Moves between elements:
q623 bu q718
q623 ze q896
q623 vo q248
q623 fu q988
q920 bu q839
q920 ze q910
q920 vo q650
q920 fu q65
q424 bu q71
q424 ze q508
q424 vo q117
q424 fu q755
q613 bu q345
q613 ze q118
q613 vo q686
q613 fu q132
q13 bu q179
q13 ze q423
q13 vo q416
q13 fu q254
q196 bu q487
q196 ze q481
q196 vo q446
q196 fu q756
q339 bu q571
q339 ze q63
q339 vo q452
q339 fu q742
q484 bu q429
q484 ze q452
q484 vo q208
q484 fu q735
q571 bu q484
q571 ze q742
q571 vo q735
q571 fu q452
q569 bu q853
q569 ze q825
q569 vo q967
q569 fu q241
q646 bu q875
q646 ze q347
q646 vo q423
q646 fu q232
q452 bu q735
q452 ze q372
q452 vo q437
q452 fu q893
q30 bu q524
q30 ze q311
q30 vo q409
q30 fu q535
q11 bu q492
q11 ze q766
q11 vo q607
q11 fu q365
q307 bu q959
q307 ze q484
q307 vo q896
q307 fu q429
q607 bu q22
q607 ze q497
q607 vo q910
q607 fu q912
q429 bu q896
q429 ze q735
q429 vo q653
q429 fu q208
q910 bu q65
q910 ze q778
q910 vo q181
q910 fu q252
q867 bu q247
q867 ze q920
q867 vo q543
q867 fu q839
q481 bu q756
q481 ze q875
q481 vo q179
q481 fu q13
q600 bu q307
q600 ze q571
q600 vo q429
q600 fu q484
q274 bu q31
q274 ze q852
q274 vo q879
q274 fu q476
q157 bu q11
q157 ze q217
q157 vo q365
q157 fu q766
q834 bu q867
q834 ze q22
q834 vo q839
q834 fu q920
q94 bu q665
q94 ze q490
q94 vo q900
q94 fu q505
q47 bu q706
q47 ze q374
q47 vo q122
q47 fu q148
q981 bu q347
q981 ze q596
q981 vo q205
q981 fu q170
q406 bu q377
q406 ze q492
q406 vo q834
q406 fu q317
q347 bu q232
q347 ze q170
q347 vo q196
q347 fu q205
q232 bu q423
q232 ze q205
q232 vo q487
q232 fu q196
q423 bu q254
q423 ze q196
q423 vo q664
q423 fu q487
q437 bu q602
q437 ze q959
q437 vo q718
q437 fu q623
q988 bu q248
q988 ze q653
q988 vo q163
q988 fu q82
q205 bu q196
q205 ze q615
q205 vo q756
q205 fu q481
q766 bu q365
q766 ze q73
q766 vo q497
q766 fu q321
q903 bu q90
q903 ze q793
q903 vo q571
q903 fu q339
q122 bu q609
q122 ze q569
q122 vo q712
q122 fu q853
q653 bu q82
q653 ze q602
q653 vo q621
q653 fu q116
q163 bu q130
q163 ze q621
q163 vo q825
q163 fu q400
q706 bu q570
q706 ze q148
q706 vo q609
q706 fu q122
q130 bu q569
q130 ze q400
q130 vo q241
q130 fu q825
q208 bu q653
q208 ze q437
q208 vo q116
q208 fu q602
q839 bu q543
q839 ze q65
q839 vo q308
q839 fu q650
q22 bu q920
q22 ze q912
q22 vo q65
q22 fu q910
q245 bu q903
q245 ze q173
q245 vo q339
q245 fu q793
q896 bu q988
q896 ze q208
q896 vo q82
q896 fu q653
q490 bu q505
q490 ze q686
q490 vo q270
q490 fu q979
q440 bu q615
q440 ze q866
q440 vo q875
q440 fu q646
q117 bu q991
q117 ze q903
q117 vo q600
q117 fu q90
q621 bu q400
q621 ze q540
q621 vo q706
q621 fu q47
q505 bu q900
q505 ze q979
q505 vo q370
q505 fu q270
q400 bu q825
q400 ze q47
q400 vo q570
q400 fu q706
q476 bu q879
q476 ze q176
q476 vo q779
q476 fu q737
q845 bu q44
q845 ze q31
q845 vo q596
q845 fu q422
q463 bu q245
q463 ze q370
q463 vo q793
q463 fu q173
q181 bu q9
q181 ze q247
q181 vo q659
q181 fu q838
q65 bu q650
q65 ze q252
q65 vo q9
q65 fu q181
q838 bu q659
q838 ze q543
q838 vo q852
q838 fu q798
q176 bu q737
q176 ze q970
q176 vo q44
q176 fu q845
q751 bu q225
q751 ze q227
q751 vo q218
q751 fu q533
q686 bu q979
q686 ze q873
q686 vo q573
q686 fu q296
q712 bu q73
q712 ze q967
q712 vo q854
q712 fu q949
q63 bu q742
q63 ze q117
q63 vo q372
q63 fu q991
q737 bu q779
q737 ze q845
q737 vo q981
q737 fu q44
q170 bu q205
q170 ze q440
q170 vo q481
q170 fu q615
q912 bu q910
q912 ze q377
q912 vo q252
q912 fu q778
q254 bu q416
q254 ze q487
q254 vo q311
q254 fu q664
q735 bu q208
q735 ze q893
q735 vo q602
q735 fu q437
q543 bu q798
q543 ze q650
q543 vo q690
q543 fu q308
q854 bu q406
q854 ze q11
q854 vo q317
q854 fu q492
q570 bu q489
q570 ze q122
q570 vo q217
q570 fu q609
q900 bu q463
q900 ze q270
q900 vo q173
q900 fu q370
q377 bu q778
q377 ze q317
q377 vo q867
q377 fu q834
q241 bu q967
q241 ze q570
q241 vo q157
q241 fu q489
q321 bu q497
q321 ze q854
q321 vo q377
q321 fu q406
q227 bu q533
q227 ze q359
q227 vo q345
q227 fu q613
q742 bu q452
q742 ze q991
q742 vo q893
q742 fu q372
q755 bu q117
q755 ze q245
q755 vo q90
q755 fu q903
q524 bu q516
q524 ze q535
q524 vo q751
q524 fu q409
q497 bu q912
q497 ze q406
q497 vo q778
q497 fu q377
q44 bu q981
q44 ze q422
q44 vo q170
q44 fu q596
q409 bu q751
q409 ze q894
q409 vo q533
q409 fu q227
q967 bu q949
q967 ze q489
q967 vo q11
q967 fu q157
q779 bu q866
q779 ze q44
q779 vo q347
q779 fu q981
q615 bu q481
q615 ze q646
q615 vo q13
q615 fu q875
q964 bu q108
q964 ze q416
q964 vo q524
q964 fu q30
q108 bu q663
q108 ze q30
q108 vo q516
q108 fu q524
q116 bu q621
q116 ze q718
q116 vo q47
q116 fu q540
q345 bu q490
q345 ze q132
q345 vo q979
q345 fu q686
q99 bu q508
q99 ze q900
q99 vo q245
q99 fu q463
q659 bu q274
q659 ze q798
q659 vo q476
q659 fu q852
q663 bu q359
q663 ze q524
q663 vo q118
q663 fu q516
q665 bu q99
q665 ze q505
q665 vo q463
q665 fu q900
q690 bu q176
q690 ze q124
q690 vo q845
q690 fu q970
q596 bu q170
q596 ze q297
q596 vo q615
q596 fu q440
q372 bu q893
q372 ze q600
q372 vo q959
q372 fu q307
q420 bu q894
q420 ze q108
q420 vo q359
q420 fu q663
q609 bu q217
q609 ze q853
q609 vo q73
q609 fu q712
q365 bu q607
q365 ze q321
q365 vo q912
q365 fu q497
q573 bu q293
q573 ze q665
q573 vo q508
q573 fu q99
q374 bu q148
q374 ze q163
q374 vo q569
q374 fu q130
q970 bu q845
q970 ze q274
q970 vo q422
q970 fu q31
q297 bu q440
q297 ze q779
q297 vo q646
q297 fu q866
q370 bu q173
q370 ze q293
q370 vo q71
q370 fu q424
q793 bu q339
q793 ze q71
q793 vo q742
q793 fu q63
q90 bu q600
q90 ze q339
q90 vo q484
q90 fu q571
q179 bu q964
q179 ze q254
q179 vo q30
q179 fu q416
q492 bu q317
q492 ze q365
q492 vo q22
q492 fu q607
q979 bu q270
q979 ze q296
q979 vo q293
q979 fu q573
q664 bu q311
q664 ze q446
q664 vo q420
q664 fu q948
q853 bu q712
q853 ze q241
q853 vo q949
q853 fu q967
q778 bu q252
q778 ze q834
q778 vo q247
q778 fu q867
q540 bu q47
q540 ze q248
q540 vo q148
q540 fu q374
q879 bu q297
q879 ze q737
q879 vo q866
q879 fu q779
q798 bu q852
q798 ze q308
q798 vo q176
q798 fu q690
q73 bu q321
q73 ze q949
q73 vo q406
q73 fu q854
q270 bu q370
q270 ze q573
q270 vo q424
q270 fu q293
q991 bu q372
q991 ze q90
q991 vo q307
q991 fu q600
q148 bu q122
q148 ze q130
q148 vo q853
q148 fu q569
q308 bu q690
q308 ze q9
q308 vo q970
q308 fu q124
q873 bu q296
q873 ze q218
q873 vo q665
q873 fu q94
q124 bu q970
q124 ze q659
q124 vo q31
q124 fu q274
q218 bu q94
q218 ze q345
q218 vo q505
q218 fu q490
q487 bu q664
q487 ze q756
q487 vo q948
q487 fu q446
q217 bu q766
q217 ze q712
q217 vo q321
q217 fu q73
q949 bu q854
q949 ze q157
q949 vo q492
q949 fu q11
q825 bu q241
q825 ze q706
q825 vo q489
q825 fu q570
q252 bu q181
q252 ze q867
q252 vo q838
q252 fu q247
q508 bu q755
q508 ze q463
q508 vo q903
q508 fu q245
q422 bu q596
q422 ze q879
q422 vo q440
q422 fu q297
q650 bu q308
q650 ze q181
q650 vo q124
q650 fu q9
q296 bu q573
q296 ze q94
q296 vo q99
q296 fu q665
q893 bu q437
q893 ze q307
q893 vo q623
q893 fu q959
q718 bu q540
q718 ze q988
q718 vo q374
q718 fu q248
q173 bu q793
q173 ze q424
q173 vo q63
q173 fu q71
q516 bu q118
q516 ze q409
q516 vo q225
q516 fu q751
q82 bu q163
q82 ze q116
q82 vo q400
q82 fu q621
q535 bu q409
q535 ze q420
q535 vo q227
q535 fu q894
q132 bu q686
q132 ze q225
q132 vo q296
q132 fu q873
q533 bu q218
q533 ze q613
q533 vo q490
q533 fu q345
q756 bu q446
q756 ze q13
q756 vo q964
q756 fu q179
q247 bu q838
q247 ze q839
q247 vo q798
q247 fu q543
q248 bu q374
q248 ze q82
q248 vo q130
q248 fu q163
q894 bu q227
q894 ze q663
q894 vo q613
q894 fu q359
q317 bu q834
q317 ze q607
q317 vo q920
q317 fu q22
q959 bu q623
q959 ze q429
q959 vo q988
q959 fu q896
q602 bu q116
q602 ze q623
q602 vo q540
q602 fu q718
q866 bu q646
q866 ze q981
q866 vo q232
q866 fu q347
q416 bu q30
q416 ze q664
q416 vo q535
q416 fu q311
q311 bu q535
q311 ze q948
q311 vo q894
q311 fu q420
q489 bu q157
q489 ze q609
q489 vo q766
q489 fu q217
q31 bu q422
q31 ze q476
q31 vo q297
q31 fu q879
q875 bu q13
q875 ze q232
q875 vo q254
q875 fu q423
q225 bu q873
q225 ze q533
q225 vo q94
q225 fu q218
q9 bu q124
q9 ze q838
q9 vo q274
q9 fu q659
q446 bu q948
q446 ze q179
q446 vo q108
q446 fu q964
q948 bu q420
q948 ze q964
q948 vo q663
q948 fu q108
q293 bu q424
q293 ze q99
q293 vo q755
q293 fu q508
q71 bu q63
q71 ze q755
q71 vo q991
q71 fu q117
q852 bu q476
q852 ze q690
q852 vo q737
q852 fu q176
q359 bu q613
q359 ze q516
q359 vo q132
q359 fu q118
q118 bu q132
q118 ze q751
q118 vo q873
q118 fu q225

The rows follow the links: the fewer symbols apart two elements are, the more alike their rows tend to be.

Rows of some elements; one shown again gets a slightly different row:
q615 [ -27   58  -60   12   -8  -85   19   -4  -34   35   57   49  -50   37   38  -21   24  -87    6   -4   49   44   -5   18  -73   37   78   75  -33  -51   63  -28  -10   -1  -15   66   33  -19  -20  -61  -25   34   56  -33  -43  -25   57   63   33   38  -13  -28 -126   49    4   58    2    8    4    6  -44]
q400 [  33  -77   48  -21  -10  105  -21   23   37  -22  -75  -32   42  -36  -12   30  -10   85    2  -25  -36  -35   37   17   54  -14  -71  -70   23   73  -48   58    5  -13  -10  -51    9   37   -9   31    9  -62  -17   32   24   28  -71  -55  -25  -68    2    4  145  -30    5  -39   12    5  -11   25   25]
q778 [  12  -52  -23  -21  -32   58   -5   44   13   22  -54   33  -11   -1   58   23   33   10   22  -68   26   24   76   78  -36   51    8    1  -18   58   31   75  -11  -29  -56   22   96   49  -65  -60  -40  -72   85   -1  -44    9  -41    9   16  -79  -22  -54   56   42   27   40   31   28  -21   79  -34]
q90 [  13   -6   57    5   28   22  -10  -25   17  -36   -3  -56   42  -25  -63    2  -40   54  -17   47  -50  -46  -46  -64   74  -55  -58  -52   37   -2  -65  -28   15   18   46  -60  -86  -19   58   80   44   24  -95   23   58   13  -14  -49  -34   21   23   55   53  -61  -17  -66  -22  -22   11  -59   51]
q543 [   2  -23  -44  -16  -33   19    2   36    0   30  -26   49  -29   13   68   12   38  -25   21  -60   40   37   67   76  -59   57   36   28  -30   34   53   56  -11  -24  -57   43   98   36  -64  -77  -45  -52   98  -12  -56   -4  -17   30   26  -55  -25  -60    0   55   24   59   27   29  -17   73  -47]
q979 [ -14   54   20   25   33  -61    6  -43  -16  -20   55  -32    9    2  -58  -23  -33  -12  -21   68  -23  -21  -76  -77   32  -48   -3    2   19  -60  -30  -78   10   29   56  -19  -96  -49   64   60   41   74  -86   -1   43   -7   43   -7  -15   80   22   55  -61  -39  -24  -37  -32  -29   21  -80   33]
q484 [  19  -30   61   -3   20   48  -15  -14   23  -37  -27  -56   47  -32  -56    9  -35   72  -13   29  -53  -48  -28  -47   78  -53  -71  -64   35   20  -68   -7   16   12   35  -66  -69   -4   45   76   40    3  -85   28   56   21  -32  -59  -36   -3   20   47   87  -58  -13  -67  -16  -18    5  -39   52]
q63 [  10   -2   55    7   28   14   -7  -28   12  -36    0  -56   41  -22  -66   -3  -40   50  -20   49  -49  -45  -50  -68   73  -57  -56  -49   35  -10  -64  -35   14   20   51  -56  -90  -23   58   82   48   31  -96   22   59   13   -7  -45  -32   30   25   55   42  -60  -19  -65  -23  -24   13  -62   53]
q181 [   4  -30  -40  -17  -33   28    1   39    3   31  -32   48  -27   10   65   14   38  -19   21  -63   38   35   68   78  -53   57   30   24  -27   37   48   61  -13  -25  -57   42  100   39  -66  -74  -46  -57  100  -10  -52   -3  -22   26   25  -59  -22  -59   14   53   24   56   29   26  -17   77  -45]
q964 [ -31   82  -40   21   14 -106   22  -29  -38   18   79   25  -36   33    3  -32    5  -81   -6   36   29   28  -47  -29  -46    7   67   70  -19  -77   38  -66   -1   17   19   46  -25  -42   20  -18   -2   69    2  -29  -15  -27   72   50   20   76    0    5 -142   20  -10   29  -16   -8   13  -37  -18]
q409 [ -30   79  -18   27   25 -103   17  -39  -34    4   80    3  -22   23  -22  -34  -13  -60  -11   53   11   11  -68  -54  -18  -17   46   50   -5  -81   14  -81    3   23   38   25  -59  -52   41   13   16   81  -34  -19    9  -21   73   33    8   89   10   27 -128   -2  -20    5  -25  -18   19  -60    2]
q613 [ -26   75   -4   26   29  -91   14  -44  -29   -4   75   -9  -11   20  -37  -30  -21  -46  -15   64   -3    1  -75  -66    0  -31   28   33    2  -78   -2  -82    6   27   45    8  -75  -53   51   30   27   84  -55  -15   22  -17   64   18    0   89   12   39 -109  -17  -22  -12  -30  -23   21  -73   14]
q365 [  23  -73   -1  -26  -32   88  -16   43   28    8  -73   14    8  -15   40   30   24   41   16  -64    7    5   74   71   -5   33  -24  -28   -4   76    8   82   -7  -28  -50   -6   79   52  -54  -35  -29  -83   60   12  -25   16  -61  -15    2  -89  -17  -41  100   21   23   17   30   24  -21   73  -18]
q487 [ -32   75  -48   18    7 -103   20  -21  -40   25   73   36  -44   37   17  -28   13  -86   -1   20   38   36  -32   -9  -59   19   74   74  -27  -70   51  -52   -7    9    8   55    1  -34    3  -35  -12   56   25  -31  -26  -29   69   57   27   63   -4   -8 -141   32   -4   44   -9   -3   10  -21  -28]
q196 [ -30   69  -54   14    1  -97   20  -14  -35   30   67   42  -46   37   26  -26   18  -88    2    8   45   40  -19    1  -66   29   77   74  -27  -61   58  -43   -9    7   -3   60   15  -27   -8  -46  -19   47   41  -31  -35  -29   64   60   31   52   -9  -17 -137   41    0   51   -5    1    8   -8  -35]
q949 [  28  -79   14  -27  -26  101  -16   41   33   -3  -80    1   19  -23   28   34   13   57   14  -58   -6   -6   72   59   12   20  -41  -44    3   79   -8   82   -3  -25  -42  -20   64   52  -44  -18  -20  -83   43   18  -14   22  -69  -28   -7  -89  -10  -32  122    6   18    1   27   20  -19   65   -6]
q508 [  -2   28   43   16   34  -23   -3  -38   -1  -29   30  -48   28  -10  -65  -14  -38   23  -22   63  -41  -36  -67  -80   56  -58  -32  -26   28  -35  -50  -58   14   25   56  -42  -99  -37   65   76   46   54  -97   11   55    3   20  -30  -25   57   24   60   -7  -55  -23  -55  -30  -27   16  -73   46]
q867 [  10  -42  -31  -20  -35   48   -3   42    9   26  -46   40  -18    1   61   19   35    0   21  -66   30   28   75   81  -42   51   16   10  -22   49   38   70  -12  -29  -56   30   99   44  -66  -67  -43  -67   90   -3  -47    3  -34   16   19  -73  -22  -57   41   46   24   46   30   27  -19   78  -39]
q894 [ -31   80  -21   26   24 -104   18  -37  -36    5   82    5  -22   24  -21  -32  -11  -67  -13   53   13   13  -66  -51  -22  -14   47   50   -7  -82   17  -80    2   23   35   28  -55  -51   38    9   14   82  -31  -22    7  -23   72   36   11   88    9   27 -130   -1  -17    7  -25  -18   18  -59    1]
q321 [  25  -71    1  -25  -32   90  -15   44   27    6  -76   12    9  -16   37   30   22   42   17  -62    5    2   74   69   -3   31  -26  -30   -6   76    5   84   -6  -27  -48   -7   79   52  -53  -32  -27  -83   60   12  -24   17  -64  -17    1  -89  -14  -40  105   18   23   15   30   23  -21   73  -16]
q896 [  25  -50   61   -7   11   77  -17   -1   30  -35  -50  -52   50  -36  -45   17  -29   84   -9   11  -51  -48   -3  -27   76  -42  -77  -75   33   43  -67   19   12    0   19  -67  -44   10   29   65   30  -24  -64   33   46   24  -50  -61  -36  -30   16   32  115  -53   -6  -62   -7  -10   -1  -17   45]
q910 [  12  -48  -26  -21  -35   54   -4   43   13   22  -51   37  -13    2   60   22   32    5   20  -66   27   24   76   79  -37   50   11    3  -20   57   34   74  -13  -29  -57   25   97   46  -65  -61  -42  -71   88   -1  -44    6  -40    9   17  -75  -22  -55   51   42   25   42   32   27  -20   80  -36]
q317 [  18  -61  -12  -24  -35   75   -9   46   21   13  -65   24   -1   -8   52   26   29   25   20  -66   14   15   77   76  -21   40   -9  -16  -13   67   19   80   -9  -29  -52    8   88   52  -59  -49  -35  -79   74    6  -34   12  -53   -3   11  -85  -20  -50   80   31   23   28   32   26  -21   77  -27]
q274 [ -10    4  -54   -6  -27  -18    9   27  -13   35    5   57  -40   22   64    0   37  -52   17  -49   50   46   48   64  -75   58   59   51  -36    5   65   33  -15  -18  -46   59   88   20  -58  -80  -44  -27   96  -23  -60  -13   10   46   34  -26  -22  -56  -48   60   19   66   23   22  -11   58  -51]
q218 [ -22   68    9   26   31  -80   13  -45  -21  -10   69  -19   -3   10  -48  -27  -27  -32  -18   66  -11  -10  -77  -75   14  -38   14   19    9  -72  -14  -81   10   28   51   -5  -87  -53   58   44   32   81  -70   -9   30  -15   55    8   -7   87   18   47  -89  -27  -23  -24  -31  -26   20  -77   24]
q505 [ -13   53   22   21   34  -58    6  -45  -14  -18   53  -34   12   -1  -57  -22  -33   -9  -21   68  -25  -24  -75  -77   34  -49   -7   -1   19  -60  -33  -76   11   32   55  -23  -96  -47   66   62   40   75  -85   -1   45   -8   40   -9  -17   79   22   54  -57  -42  -24  -39  -33  -28   21  -78   34]
q653 [  29  -58   60  -10    5   83  -20    4   35  -33  -56  -49   49  -37  -37   21  -24   86   -6    2  -49  -45    6  -16   74  -37  -77  -76   33   51  -63   30   12   -1   14  -64  -35   18   20   58   27  -32  -56   32   43   26  -57  -61  -35  -39   13   27  126  -49   -4  -57   -2   -6   -4   -8   43]
q297 [ -24   37  -61    6  -16  -59   16    8  -28   38   35   56  -49   33   53  -13   33  -76   13  -23   50   50   21   40  -77   51   76   71  -36  -29   67   -4  -12   -8  -28   65   60   -2  -39  -73  -38    7   77  -29  -52  -24   38   58   37   12  -19  -41  -99   59   12   66   11   15   -4   33  -49]
q359 [ -30   79  -13   25   28  -99   16  -40  -31    4   79   -1  -20   22  -28  -34  -16  -57  -13   56    6    8  -69  -59  -11  -21   40   45   -2  -80   11  -83    5   26   40   19  -63  -52   46   17   19   82  -42  -17   13  -23   70   29    7   89   11   32 -122   -8  -21   -1  -27  -20   17  -65    6]
q424 [   0   24   42   14   33  -20   -2  -38    1  -30   25  -48   28  -13  -65  -11  -38   25  -19   61  -40  -39  -67  -75   59  -57  -35  -30   30  -32  -51  -54   15   25   56  -44  -99  -37   66   76   45   52  -99   11   54    5   16  -31  -27   54   23   61   -2  -54  -23  -57  -28  -27   18  -73   47]
q208 [  27  -48   60   -8   11   73  -18   -3   31  -35  -47  -54   50  -37  -46   17  -29   82   -9   14  -52  -47   -8  -29   78  -42  -78  -74   35   40  -68   16   12    4   22  -66  -48   10   28   67   32  -20  -66   30   48   25  -48  -60  -35  -25   15   35  113  -53   -9  -62   -6  -12    0  -21   46]

Each walk starts at a row. The symbols on each line, taken left to right, move it on to the next element.
Answer with the element's row; about right is enough.
---
[  33  -72   54  -18   -4   98  -21   16   39  -27  -70  -39   47  -37  -23   28  -16   88    0  -16  -42  -39   26    5   66  -21  -75  -75   28   68  -55   50    6   -8   -2  -60   -7   28    1   40   14  -50  -32   32   30   27  -68  -58  -30  -60    6   13  140  -36    2  -45    8    2  -10   14   30]
ze bu vo vo ze fu -> [  29  -79   17  -26  -25  102  -18   39   33   -3  -79    1   19  -23   24   32   13   60   15  -56   -9  -10   67   57   17   20  -42  -47    3   81  -12   80   -3  -24  -38  -21   61   53  -43  -16  -18  -83   40   21  -12   22  -71  -30   -8  -90  -10  -29  124    4   19   -2   26   20  -20   65   -3]
vo bu bu ze ze fu -> [  15  -54  -20  -22  -34   62   -7   45   16   19  -55   32   -9   -3   56   24   33   11   20  -68   23   21   78   79  -33   47    3   -2  -18   59   29   76  -11  -28  -56   19   93   50  -65  -57  -38  -75   84    3  -41    8  -44    7   14  -78  -22  -53   61   40   24   38   31   28  -18   80  -33]
---
[ -25   46  -61    7  -12  -70   17    5  -29   35   46   54  -49   34   47  -16   31  -80   10  -18   53   47   11   33  -77   44   77   73  -35  -37   68  -12  -13   -5  -23   66   52   -7  -32  -69  -34   17   71  -29  -50  -23   46   58   35   22  -17  -38 -112   54    9   63    8   11   -2   22  -47]
vo bu vo ze -> [ -34   76  -45   21    9 -106   22  -23  -37   22   78   31  -41   34    9  -29    8  -84   -4   28   34   32  -40  -20  -54   12   71   71  -24  -74   46  -60   -6   13   13   50  -11  -38   11  -27   -6   64   13  -31  -20  -28   73   53   25   70   -3   -1 -144   27   -7   38  -14   -6   13  -29  -24]
fu ze fu ze ze vo bu -> [ -29   79  -16   25   26 -101   17  -38  -32    3   80    0  -20   24  -25  -31  -14  -60  -13   55    9   10  -68  -57  -17  -19   44   46   -4  -82   11  -81    3   24   39   22  -60  -49   42   16   19   81  -38  -19   11  -23   70   31    8   92    9   30 -127   -6  -19    2  -26  -21   18  -63    3]
---
[  28  -61   57  -13    5   86  -20    7   35  -32  -58  -47   49  -36  -36   20  -23   86   -3    1  -49  -45    8  -14   73  -34  -78  -77   32   53  -63   33   11   -1   11  -65  -32   19   15   55   26  -36  -52   34   42   27  -59  -61  -34  -41   12   25  129  -48   -3  -57    0   -5   -1   -5   39]
bu ze ze bu ze -> [  32  -69   53  -17   -2   96  -22   14   36  -27  -69  -42   46  -37  -25   26  -17   87   -1  -12  -43  -38   22    2   65  -24  -76  -73   28   65  -54   45    8   -8    1  -60  -13   28    5   44   18  -50  -37   32   32   29  -64  -59  -29  -57   10   15  137  -38    1  -48    6    0   -8   10   32]
fu ze bu fu ze bu -> [  32  -81   33  -24  -18  107  -21   34   36  -15  -83  -19   32  -32    5   34    3   75    9  -40  -23  -23   54   37   39    3  -62  -61   15   79  -31   71    2  -19  -24  -41   35   45  -26    9   -2  -75    9   26    8   25  -73  -43  -19  -84   -4  -11  141  -15   13  -22   19   12  -16   46    9]
---
[  17  -21   58    3   23   37  -12  -20   22  -36  -18  -57   46  -28  -60    4  -37   63  -15   38  -53  -48  -37  -54   78  -53  -68  -62   36    9  -68  -16   15   14   40  -64  -77  -11   51   77   42   11  -90   27   57   17  -23  -53  -35   10   21   50   74  -61  -16  -67  -18  -20   10  -47   50]
bu fu fu ze fu -> [  28  -53   60  -10    8   80  -20    1   33  -34  -53  -51   49  -36  -41   19  -25   85   -7    7  -49  -46    0  -22   76  -40  -78  -74   34   46  -65   23   12    3   17  -66  -40   14   26   63   29  -26  -61   31   45   26  -51  -60  -36  -32   14   32  119  -51   -5  -62   -5  -10   -2  -14   43]
bu bu bu fu bu -> [  33  -82   35  -22  -17  106  -21   32   39  -15  -82  -22   34  -32    3   33   -1   80    8  -40  -26  -25   53   36   41   -1  -62  -64   15   79  -35   69    2  -18  -23  -42   29   44  -23   13   -1  -73    6   28   10   27  -75  -48  -20  -80   -2  -10  143  -16   13  -25   19   12  -15   42   14]
---
[  -1   21   45   14   33  -15   -4  -34    3  -32   21  -50   31  -12  -67  -10  -39   29  -21   60  -41  -38  -65  -76   62  -55  -39  -31   30  -31  -55  -53   15   25   55  -45  -97  -34   64   78   47   49  -98   14   57    5   12  -33  -27   52   25   61    4  -53  -22  -58  -28  -26   16  -71   49]
bu ze bu ze -> [   8    2   53    9   29   10   -8  -29   11  -34    6  -55   40  -21  -67   -4  -40   47  -18   53  -49  -44  -52  -69   70  -58  -54  -47   35  -12  -61  -37   14   22   49  -55  -92  -26   60   79   45   33  -97   18   59   11   -3  -40  -33   34   25   57   38  -58  -20  -64  -25  -24   12  -61   51]
ze fu fu ze fu fu fu -> [  22  -37   61   -4   17   59  -18   -8   28  -37  -38  -56   48  -33  -53   12  -33   75  -12   24  -52  -51  -19  -39   80  -49  -75  -70   36   30  -68    5   14   10   30  -66  -60    2   38   73   37   -8  -77   28   51   22  -37  -59  -35  -13   20   42   99  -57  -11  -65  -12  -14    2  -32   49]
---
[ -31   66  -56   16    0  -93   19  -11  -36   30   65   45  -47   36   30  -24   20  -88    2    7   44   40  -17    5  -69   29   77   77  -30  -61   58  -41   -7    4   -4   60   19  -25   -9  -49  -21   43   44  -32  -38  -28   63   61   33   51   -9  -19 -135   44    1   53   -4    2    5   -4  -36]
vo bu bu fu vo bu -> [ -22   71    2   24   31  -87   13  -46  -26   -8   73  -15   -9   16  -42  -29  -23  -41  -15   63   -6   -4  -77  -69    5  -32   23   28    6  -77   -6  -83    5   27   48    4  -78  -52   55   36   28   81  -62  -15   27  -19   62   14   -1   89   16   41 -101  -22  -21  -15  -31  -23   19  -75   18]
bu ze ze vo vo vo fu -> [   6    4   53   10   29    5   -7  -30   10  -35    6  -55   36  -22  -65   -6  -40   43  -19   53  -48  -44  -54  -69   69  -58  -51  -44   33  -15  -62  -40   15   22   51  -55  -93  -27   61   81   46   35  -98   18   59   10   -1  -42  -32   37   24   56   32  -59  -21  -65  -27  -23   12  -64   51]
---
[   2   15   47   11   31   -6   -5  -33    5  -32   15  -51   33  -17  -66   -8  -39   35  -19   58  -44  -41  -60  -73   63  -58  -45  -36   33  -23  -55  -47   14   25   52  -50  -95  -32   65   78   46   43 -101   15   59    8    8  -36  -31   45   24   59   16  -58  -22  -61  -28  -27   15  -70   48]
bu bu ze fu ze bu -> [  19  -25   62    0   22   45  -13  -16   23  -37  -25  -57   48  -29  -59    8  -35   68  -13   32  -52  -48  -31  -51   77  -52  -71  -66   37   19  -67   -9   15   12   37  -66  -73   -7   47   76   40    3  -87   27   55   20  -28  -57  -36    4   20   48   83  -61  -15  -68  -16  -19    6  -42   52]
fu ze fu ze vo fu -> [  31  -59   58  -14    3   87  -18    8   34  -32  -60  -48   48  -39  -35   23  -21   86   -4   -3  -46  -44   12  -10   70  -33  -78  -75   30   57  -62   34   11   -2    9  -63  -24   20   15   55   24  -40  -48   32   39   29  -60  -59  -31  -46   13   23  132  -46   -3  -54    1   -5   -4   -1   38]
